[[ -4.7  34.2  68.2  -8.3 -63.9   1.9  -3.8 -26.9]
 [  2.9 -22.2 -41.8   6.8  32.3   0.6  -5.2  14.1]]
->
[[ -4.7  68.2 -63.9  -3.8]
 [  2.9 -41.8  32.3  -5.2]]

[[ -7.7   2.9 -26.9   1.8   5.7  -7.6 -13.9 -25.5  -9.5]
 [-59.7 -13.0 -52.2 -13.8 -21.2  35.1 -22.1 -33.7  11.2]
 [-36.0   0.5 -12.8  -0.1   2.7  13.5 -12.9 -18.1  -8.8]
 [-30.3  -6.7  34.6   1.8  -3.2  -3.5 -17.1   2.7  -9.9]]
->
[[ -7.7 -26.9   5.7 -13.9  -9.5]
 [-59.7 -52.2 -21.2 -22.1  11.2]
 [-36.0 -12.8   2.7 -12.9  -8.8]
 [-30.3  34.6  -3.2 -17.1  -9.9]]

[[ 20.0 -45.2   4.6 -36.7   0.3   3.3  21.3 -14.2 -29.3 -12.2]
 [ 26.5 -59.2  37.2  35.0  27.4  50.4  27.0   7.7   1.8 -59.7]
 [-25.1  -3.1  -0.6  40.6   8.0   8.2 -26.4 -15.5   2.4 -17.9]]
->
[[ 20.0   4.6   0.3  21.3 -29.3]
 [ 26.5  37.2  27.4  27.0   1.8]
 [-25.1  -0.6   8.0 -26.4   2.4]]

[[-54.1   0.0]
 [-12.5  23.1]
 [-22.1 -40.6]
 [-26.2   0.6]
 [-18.4  -2.5]
 [ -9.4   0.5]
 [-14.8  19.8]
 [  1.4   7.4]
 [ -6.1 -11.1]]
->
[[-54.1]
 [-12.5]
 [-22.1]
 [-26.2]
 [-18.4]
 [ -9.4]
 [-14.8]
 [  1.4]
 [ -6.1]]

[[-53.9 -21.1   6.2 -67.8 -11.6]
 [ 54.7  24.2 -31.7 -64.7  40.5]]
->
[[-53.9   6.2 -11.6]
 [ 54.7 -31.7  40.5]]

[[ -6.8 -17.2  27.3 -22.5]
 [  8.2  11.3   1.8 -10.7]
 [  0.8  49.7 -44.0 -32.6]
 [ 42.7   7.9  10.2 -24.1]
 [-16.0  18.4 -24.1 -15.6]
 [ 34.7 -28.2  24.8  18.4]
 [-15.7  50.4 -46.3 -26.7]
 [ 44.6   1.9  10.2 -51.7]
 [ 11.3 -15.4  19.5 -34.0]]
->
[[ -6.8  27.3]
 [  8.2   1.8]
 [  0.8 -44.0]
 [ 42.7  10.2]
 [-16.0 -24.1]
 [ 34.7  24.8]
 [-15.7 -46.3]
 [ 44.6  10.2]
 [ 11.3  19.5]]
